Each row has a class, written as a number after it.
[-43  -8 -11   7 -28  17   6 -14  15  -4 -14  24   7  11  20   9  45  37
  -3 -12   8  28   6 -12 -15   9 -37   7 -24 -10 -14 -12   6  -4  -9  -9
  -1  12   3 -28 -13  13]
3
[ -2   8  -7  -6 -21 -11  -3   1  18  43  -4 -12  -8   1 -11   6  44  22
   1  -3  19 -15   2   5  30 -51  -7   3   0  -9   2  19   0 -20  -8 -22
  -5  16  -7 -18  -5  -5]
3
[  0 -15  12  -5 -17   5   5 -21   7 -15   2  30 -11  -5  16 -12  38  15
   0 -10  18  -1 -17   1  -6  -6 -47  -4 -30   4 -14 -13   9   3  -8   7
  -1  14  -2  -5   1  -1]
7
[-27   2   8  22 -31  13 -10   2  10  -2   5  13   3   9   8  -3  44  30
   9   3   6  21 -13 -12   3   4 -34 -12 -14  10   9 -18  16  -6  -9 -14
   7  13  -4 -15  -9  -5]
1
[-19 -22  -4  27 -25  -1 -16 -27  29 -11 -19  24   3   7  17   4  24  -2
  14  11   3   0 -18 -10 -16  26 -35   7 -40  12 -23  -9  24  -4  11 -16
   9   1   1  -4  -4  18]
7
[ 20   3  -8   5 -17  -1 -23 -11  38  48 -30 -12  14 -19 -20 -25 -17  20
  -1  -7 -10 -27  -4 -10  10 -51  19   6  -7   1  20  15 -19   7  -4 -29
  -8  17 -17 -25   3 -22]
2
[-29   4  10 -11 -35   0   2  -1   8 -16   9  27  -5  -6   5 -14  71  11
  18 -13  -3  11 -27 -31 -25  44 -28  12  -7  27  18  10  36   6  -3   0
  -6 -34  -1   7  -9  -3]
1
[ -3   6  23   4 -22   9  -2 -14  -1  38   1 -24  -2  13  -4   6  26  22
 -19  -8  -3 -31   4 -10  39 -42  13   3   5 -36   9  -1 -31   3  -8  -3
 -16   6   1 -24 -20   0]
3
[  9 -17  -2  16 -44   2  -9  -1  24 -15   0  24  -8 -14  19  -4  46 -11
  15  11  21  34 -30  10 -16   5 -35  -4 -31  24 -27  17  35 -41 -13 -21
  -4  17 -14   3   2 -11]
9
[ -9  -2 -13 -11  11  -4  25   4 -14   0   3  14  -1  -7   1  12   7 -26
 -18   2   6  14  -5   2 -13  -3 -35   6  14 -21 -14 -13 -27  11 -17   7
  -3 -27  -7   1 -12  13]
0
[  5 -37  31   3  10  10 -12 -19  18 -45  -9  -8   7 -12  16  15  29   1
  33  -1   8  20 -22  13  -5  11 -23  17 -41  36   8   6  34  20   7 -29
   2  13  11  -1  -3   0]
9
[-26  26 -44  -6 -55 -49 -19  -1  44  14   8  85  -4 -10 -23  22   7  -5
  10 -13   8 -16  25 -25 -15  31  25  30 -41  52 -35   7  20   5  29 -13
  -7   5  58  34 -14  28]
5
[-20 -11  26  15 -22  12 -31 -34  19  -3  -6 -12  -3   4   1 -10  36  47
  -1   5  26  -3 -27 -15   6 -11 -23   2 -24 -18 -19 -25  14 -11  15 -23
  -7  33 -24 -41  -5  10]
0
[ -9   5 -17   0 -51  13  -3 -22  12  32 -12   0   4  18 -26  22  24  17
  -7 -11 -15   0  24   0  46 -34  -2   4   7 -21  11 -13 -10 -16  27   5
 -13  -3  17  -4 -12  25]
3
[-23   6  -7  21 -19  13  -8  -6  21 -32   3  13   0  16 -12  -6  31  27
   7 -16  -3  17  -6  -7  -3   0 -46 -17   4  10 -13 -14  32  16   5  -8
   5 -40   8  48 -39  -3]
6
[ 23  -7   0 -20  16   1  12 -21 -18  50 -26 -19 -18  -8 -23 -15  12  26
  21  -4 -31 -27  -4   9   3 -20  35  23  21 -12  20  25 -28  27 -32  17
 -11  30 -20 -30   4 -45]
1
[-14 -25   6  27 -17  26  17 -26 -17   5 -13 -24  30   0  24  -9  52  54
  23  -1  19   7 -10 -14  -9 -19   8   2 -10  14  12 -19  13   9   3  51
  17  19 -27 -35 -31  16]
10
[ 20  10   7  11   2 -20 -26   8  23  27   7  -9 -13  -9 -18 -27  28  -9
  -8  -6   7 -21 -21  -2   9 -28   6  -3 -22   8   7  24  -3 -14 -12 -30
  -3  15 -10   4  -1 -19]
4
[-19  -4 -12   9 -10 -14 -18 -18  25   1  -6  28 -11  -8 -29 -32  20 -23
 -17   1   9  20 -19 -19  -8  26  -8   1 -35 -15 -27  -3  17 -14   9 -50
   9 -27   7 -24   9  16]
6
[-49  -5  -3   8 -36  12  11 -16   2  19  16  20  -7  11 -27 -21  56  34
   5  -9 -30  15  12 -16  23  13 -27  -8   3 -12  -4 -24  20  32   0  14
   3 -40   0   0 -27  14]
1
[-38  11 -19  -7 -33  19   3  -2  10 -13   2  36  17   4 -14  -4  17  21
 -18   2 -25  24  22 -16  15  11 -25  -6  21  -4  14 -28 -13   8 -12  18
   2 -53   9  26 -22  22]
1
[  1   7  14   2 -14  -4 -26  -5  30   7   5 -21  -8  29 -17  13  45   0
  -6  17 -26 -20   9  15  -1  18  17   4   3 -16  11   9 -21  -4  -8 -18
  -6   7   2  11 -30  -8]
3
[-17 -12   3 -28  23  13   9 -14 -29 -42 -10  -1   1 -15   2 -28  16  -6
   6 -29  26  42  -5  35 -37  46 -50 -28  -2  -4  -4  -6  52  14 -19   0
  11 -53  16  22 -23  -2]
4
[-20   1 -31  10 -12  12  10   2  -8   8  -8   2  -3  17 -20 -12  11 -15
   1  -8  -5  25   0   3   4  -4 -46 -15   5 -10 -17 -21  -4   4  22  14
  -8 -61  16  51 -32  13]
10
[  8  17 -13   1 -25  -7 -18   4  46  24   8  14  -4   8 -16   2   0   1
 -13  -2 -22 -17  11  -6  20 -43   0  -6   5  -4  18 -10   9  -4  -6 -19
   0 -15  -3  -7   0  11]
2
[-25 -21 -20 -23   0  12  30   0   0 -32 -17  18   3   9  -5  -6  18  13
   1  -8 -18  26   7   4  -2  24 -50  -2  10  -6 -15 -13   9   7   0   3
  -7 -34   8  47  -8  37]
8
[-22 -16  -9   7  -1  16  16   7   7 -25  13  -7   2  24 -12  -9  36  -4
 -19   5 -36  23  -2  13 -10  26 -53 -13  17 -24  -5 -39  -8  21   2  -7
 -16 -22  11  39 -10   3]
8
[  0  23  13  17 -40   0 -13   2   6  19  26   2   5   2 -14   4  20   3
 -26  -2  13 -24  22 -19   1 -18 -14   0  -3   2  -4 -17   0   6   6  -9
  -3  -2  17  -5 -27  15]
0
[ 20  -3  26  -4   1 -18 -12 -12 -10  29  -2 -32 -27   6  -7 -12   7  18
  25  -2  14 -38 -14  16  12  22  26  16 -15   8  -5  29 -11  -1   0  21
  -2   4  -2   9  -2 -25]
7
[-25   2  -9  -6 -39   3   5 -19  -3 -17   8  44 -23  12 -28 -13  28 -20
  10 -11  -3 -21  18  -2  15  32 -30  19   3  18 -36   0   8  24  15  12
  -8 -70  15  20 -30  26]
10
[-13  -5   0   6 -37  -3 -15 -11  36   6  -5  18 -16   4   5  15  44  -2
  17   2   5   3 -10  12 -13  32 -27   7 -45  18 -24  17  11 -28  21  -8
   2 -16   8   4  -9   5]
10
[-23  -4  -3  -9 -48  -2  13 -18  16 -26   6  45  15   3   7  13  48   0
  -7  10   6 -18   9   8  17  13 -62  -8   7   1 -23 -27 -19  -7   6  11
 -13 -33  17  44 -26  15]
7
[ -2  -9   5  17 -28  33  -8  -2  22 -18  -5   0  -5  15   7  17  40  27
  10   4  18   1  -6   5 -23  -4 -59  13 -12 -22 -10 -18  -4   6   4 -21
  -5  38  -8 -10 -15  -6]
8
[-39  -3 -38  -1 -33   4  13 -10 -19   9 -20  37  14   1 -23 -31   3   9
   4 -31 -10  31  23 -16 -10  27 -54  26 -10  15  18  -4  21  14  -2   2
  12 -49  15  17 -26  37]
4
[ 20   5  30   7 -14 -21 -37 -36  38  -1 -16  14  33 -22 -21  20   1  47
  -9  -6 -10 -27  11 -31  19 -26  39  16 -15  58  12  11  -3  12 -24  -6
 -15  18  22 -23  18   4]
1
[ 26   5  15  21 -42 -37 -24 -13   3  49  13  -3   3 -10 -41  -3  31  -1
 -17  12   3 -36 -11  -1  36 -22  15  14  -5  -8   4  16 -16 -35   0 -10
  -9  -3  -6  -9   4  14]
4
[ 29  14  19   3 -18 -41 -31 -12   7  25  10   1 -14 -17 -19  19   1 -28
 -28  12  22 -43 -18  -2  -3 -16  14   7 -13   2 -21  16 -15  -8 -19 -28
 -11  12   2  -6   8  -8]
0
[-29  -7   0  21 -37   0 -11 -16  14   0  -4  -3   3   5   3   4  39   4
   8   6  24  -6 -16 -14  -4  -4 -35  14 -11   4 -17  -6  -3  -8   1 -13
   0  15 -24 -28 -10   4]
0
[-10 -21  -4  25 -50  26   0 -11  21 -12  -1 -19  10  12 -13 -10  78  30
  20   5  13  12  -9  -2   5  -4 -26   3   2   9  -7 -16  28  18   4 -12
  -3  16 -19 -14 -26  15]
8
[ 27 -12   2 -11 -21 -16  -4  -7  13  18  -9 -14 -10  -5 -35   2  22 -23
  -2   7 -11 -28   3  -5  23  -5  24  22 -13   7   3  18 -24   0  13 -25
 -15  26   6   5  19  14]
8
[ 31  12   4  18 -19 -15 -40  15  18  21  -7   0 -15  -1   2 -20 -14 -17
 -15  17  13 -11 -25   1  44 -10  24 -26 -19  22   6  -4  -7 -11  11 -41
 -11  -4  10  23  -1 -14]
7
[-22 -20   1  30 -28 -11 -23 -22   5   1 -31  14  -5  23 -17 -17  57  35
  18   8  12 -13 -47  19  -9  33 -31  -6 -43 -15 -12  -5   5 -24  17 -51
  10  41   0  -7 -11 -10]
6
[ 10  -3  21   9   0 -59 -17 -16  -8  64  23  -1 -19   4 -10  30  10 -73
   7   6  -1 -13 -22 -37 -21  40  16   6 -38 -33   3  -6  -3 -75  75  29
 -20  -5  30   8  41  -9]
9
[-25  -9 -14 -12 -27   5   7 -20   0 -14  -8  12  -1  12 -16   0  24  -3
  -6  -6 -14  16   2   0   8   8 -52  -6  24  -5 -13 -22   7  10   1  10
  -9 -59  -3  36 -26  25]
0
[ 28  -8  -2   1 -20 -10 -11  -3  27  29   1   4   2   9 -27  -7  27  38
 -16  19 -14  -3  20   8  38 -19  28  -5   3   0   1 -17 -28  -9  -8  -1
  -9  21  -2   2  -4  21]
8
[  7 -13  15   2  -2  14 -13 -25  22  18 -17 -13 -11   9 -24 -24  11  19
  -5 -16 -15 -44 -26  -2   5 -30  11  12 -28 -24  -4  12 -24  20  -9   0
   6  18 -12 -16  -9  -3]
5
[-17  -1  -7 -12  -8  21  28  -4  14  12  17  -3  -1  11  20 -16  70  23
  22   3   9  25   6  -9  15 -23 -11 -12  13   5   2 -24  21 -17  10  39
   4 -13 -26 -20 -35  17]
10
[-13   0   9  14   9  20  -3   5  15 -34   0   4 -16  14   8  -2  20   8
  18 -22  17  22 -11  -4  -2  -2 -49   2  -6   6  -5  -7  11   8  13 -21
   0 -19   9  -7  -7 -21]
6
[-17  12 -12   9 -39  -9 -10 -10 -21 -16  19  37   2  31 -25  21  18 -11
 -12  15   8  36  -6   3  19  84 -24 -22  41 -11   0 -81  30   5  35  10
 -12 -64  20  17 -22  31]
8
[ 10  -9  41 -25 -52   7 -19 -44  32   0  -9 -29 -12  20   5  69  23   7
  14  19 -21 -18   5  28   2  70   1  21 -52 -31 -17   8 -21 -43  36  -1
  15  14  28  28  -8  18]
5
[-12 -14 -23  -5 -10  24  28 -30 -21   6 -31  11   3  -2  -6  -4  32  11
  10 -21   2  44   2   9 -31  57 -35  -8 -22 -37 -47  -2  27   0  -1  26
  13 -52  13  39 -42  33]
4
[ -5  -9  16   7   3  -3  -4  -7  12  31  -3  20 -13  18 -20  -6  20  18
   2 -21 -18 -30 -10 -11   3  -2  31   3 -11 -20  20  -7 -11  19  13  36
   4  -7  -8 -47 -13  10]
5
[-28  -7   2  -1 -33 -11 -16 -33  12  -1  -6  19   1   6  -5  24  13   0
  -3   0   9   7  -4   0 -11   6 -41   8 -16  -2  -5 -20  -6 -17   1   0
  -1  15  -8 -24  -3  14]
0
[-38  -8  -6   6 -34  15   1 -17  11 -20   9  11   9  17 -23 -26  64  16
   3  -3  -6   9  -9  -9  19  34 -47   0  10   3 -17 -26  38  13  13 -10
 -14 -60  11  31 -33   9]
9
[-21 -10  -9   1 -36  15   7  -8  26 -22  -9   4   7   2   0  -3  40  19
  12  -8  -2   5   4  -1  20  -1 -51   1  12  15 -15  -3  19  20   9   5
 -16 -63   9  45 -27  13]
7
[-48 -10 -10  22  -7   2  32  42  34  26  36  49 -32  44 -21  21 114  13
  30 -13 -40  34  28  13  11  15 -70 -27   4 -28  -3 -14  34  12  47  18
   7 -61  -1  13 -54  31]
3
[ -5   7  48  35 -94  22 -15   7 -27  16  21  22 -15  13  18  15  58  72
 -22  22 -20 -38 -43   0  46   8 -75  18  12 -24  41 -29 -21   7   0 -32
 -17   4 -15 -16   1 -33]
1
[ -1 -28  10 -14  23   9  -4 -21  26   5 -12 -34 -26  13  12   2   8 -13
  18   4 -14  18 -38  41 -23 -21 -29 -30 -22 -43  -1   5  15 -43 -10   9
  25  33 -39 -16  12 -18]
5
[-14 -14  -8   4  11   8  -2 -17   2   7 -25  14   0   2  21 -34  13  26
   4  -8   1  33 -17 -15 -14  16 -19   3 -32  -6   4  -8   3 -24 -13   2
  14  15 -26 -17   0   7]
4
[-18  11 -20 -27 -14   7  20 -16  22  -2 -19  29  23   2 -19 -19 -29 -13
  18 -44 -26  13  40 -35 -14  39 -30  18 -35  32 -18   2 -14  -5  43   9
  -9 -39  59  57 -11  37]
2
[-27 -16  -6 -16  11  26   0 -32  21  -5 -13  23 -46  18  -8 -20  48  40
  24 -18  10  21  -2  34  31  11 -44 -27 -17  -3 -50 -30  22  23  10 -14
   5  18 -23 -33  -9 -22]
0
[-28  -1   8  14 -27  16  -7 -12  22   4  -7   6   0   9  11  14  43  26
  10 -15  19  10 -10 -13   1 -10 -31   4 -19  -6  -6   5  15  -9   2  -6
   2   0 -11 -29 -19   8]
3
[-13   0 -15  18 -66 -39 -63 -46  39  25   8  37 -23   6 -28   5   7 -21
  -1  27  19  45 -22   5  18  53  -3  14 -82 -11 -52  -8  13 -61   9 -41
  23 -14  12  32 -14  65]
4
[ -8   2   6   0 -23   2  13 -27  17  23   4   2   3  -2  22  44  45  19
  24  22  26  -5  13  -9   8 -31 -40   7  -5 -17 -37 -23  12 -39  33  -3
 -15  37  -6 -37 -12   4]
10
[-30   0 -32  17 -14  25  11  22  20   7 -10  12  -4  23  -4 -23  33  30
   6   3 -15  10   4  -2  19 -10 -64 -10  24 -13   3 -25   8   5  20  -2
  -8 -33 -14  21 -22  -5]
7
[-42  -4 -17   4   3   4  -6  -4   3 -32 -10  13  15   9 -40 -17   3 -36
   4  -6  -8   8   8  -1 -27  40 -39  -5  15   0  -5  -4  49  19   3 -13
  -2 -67  13  26 -33  13]
9
[-23 -19   5   8  -9  25 -10 -11  15  -3 -31  19  -5  10  27 -36  34  46
  23  -9  10   5 -17  -2  17  -1 -39  11 -26  -5   0  -5   6 -17   7 -30
  -1  11 -17 -29 -15   7]
4
[  0   9  17   0 -30 -18 -23 -19  13  24  15   2 -15   9 -20  -5  46  21
 -15   9   7 -52  -8   0  19 -14   3   3  -5  -9  -8  -4  -9 -20   8   5
 -16  -5  -1 -10  -2  -5]
10
[-28  -2 -10  31 -29  13 -10 -23   5   3  -9   4  11  10  10   0  27  20
   2   3  18  10 -15  -7  10   2 -18 -18 -16  19  -9 -30   1   5   1  19
  15  -4 -20 -14 -24  -7]
10
[ 13  -5  -6  13 -15   7 -12  -7  -1  29 -39  31  14  -6 -21 -23 -10  28
  -8 -24   0 -32  10 -20  13 -46   5  -1  -7  14  24   7  -7  13 -10   5
 -10   8   1 -17 -10 -16]
9
[-14 -14  -1 -15 -41  20  40  -4   1 -32  25  15   1  -4  -5 -13  36  -3
 -11 -19 -29  28   2  22   1 -14 -41 -24   4  -7 -27 -14  10   1   0  25
 -17 -16  21  47 -18  20]
5
[-20  -6 -10   1 -56  41  26 -56  10  21 -57 -13  38  -4  -6  41  33  81
  41   1  21   6  38   5  52  -5   0  -5   5  -9 -36  -2  16  -2  10   7
  28  -2 -14 -22 -69  28]
6
[ 14 -10 -17  41 -13 -13 -46  19  14  31 -57  72 -15  15   0 -20 -19  14
   7 -10  10 -45 -14 -18  -2 -24   3   7 -36  20  39   1  -1  23  13 -34
  -1   9   9 -32  -7   7]
7
[-19  -7 -19  -2 -19  21  14   7   2 -25  -5  16  19   8 -18 -16  35   7
  -6  -9   9  28   3  11  -3  10 -47 -26  18  -2   5 -36  17  13   7  -5
  -7 -22  12  20 -28  22]
8
[-21  -1 -17  27 -55  -4 -17  17   4  67 -21  36 -24  22  -3  -3  34  17
  -9   2  -3  -5  -2  -8  39 -34 -19  -6  -3 -37  25 -13 -18  -1  13 -38
 -15  -6 -11 -39 -20  -3]
3
[ -3  -6   4  26 -66 -11 -10 -28 -13  47  -9 -27  10  11 -14  -9  22  13
  -4   6   2 -35   0 -24  11  21  -7  42   2  -5   3   4 -33  14  -9  17
 -10 -40   2   2 -16  -3]
7
[ 31   9  15   1 -16 -19 -14 -33  20  22  -3  -8   7  -1 -43  10  29  -6
 -19  16 -17 -49   0  -6  22  -7  32   7 -11 -11   0   8 -30 -17   7 -21
  10  23   4  -2  -3   0]
6
[-13 -26  11  20 -21  22  15 -25 -10   4 -17  17  13   8  46   5  38  53
  23 -10  15  11 -11 -19   0   9 -24  19  -9   2  11 -39 -10  31   8  39
  -8  -1  -2 -30 -26   2]
7
[ -6   1   0 -26 -39  -3  24 -15 -19 -26  29   1 -24   4 -23  12  48 -17
  -7 -20  21   6  21   6 -18  41 -33  18   9  -3 -40  -4  10  44 -30  12
 -16 -36  28  32 -12   2]
8
[   3   -3  -67   40  -22   34   -2   43   89   34  -36   -2   10  -36
  -37  -13   -4  -56   31   -4   -1   65    5   12   63 -109  -49  -25
   13   40  -21   37   40    8   24  -88  -22  -42  -18  -11  -26  -19]
9
[ -9  -6 -21  23 -29  -1  -1   3  17  21   7   9 -17  10  10  -4  49 -20
  15  12 -19  41 -14  -8 -18  33 -38  10 -12  -7   1   1  54 -37  13 -14
  16 -26 -19  -4  -4  22]
4
[-35  20 -57 -16 -61  28  12 -13  -5  32 -19  55  -7   8   5 -17  -8  30
   0 -13  14  21  27 -21  31  22 -37  44  -1  13 -17 -28 -12  10  11  -5
  10 -33  12  -7 -32  36]
0
[-28 -15  -9   8  -8   8   9   0  -1  17 -28  69  -5  11  43  -2  14  40
  21  -8   0  24  13 -18  15   6 -23   7 -34 -12   3 -29 -13 -11  19  -4
  -2  15   4 -22 -29  30]
4
[-23  12  -3 -18   8  -8   0 -56 -22 -14 -61  -2  54 -12 -13  29 -26  55
  -1   4  38 -80  11  -2  -9  73  77  39  13  11 -48   2 -20  62 -36  -6
   4  16  27 -31 -41  -1]
5
[ 20  -9  41  21  16 -13 -10 -20  -3 -23 -14 -16  33  -5  -6  20   3  28
   3  -8   8 -22 -42  10 -11 -17 -10  -8 -14   8  14   5  25 -13  -1 -19
   5  14  21   1 -12  18]
6
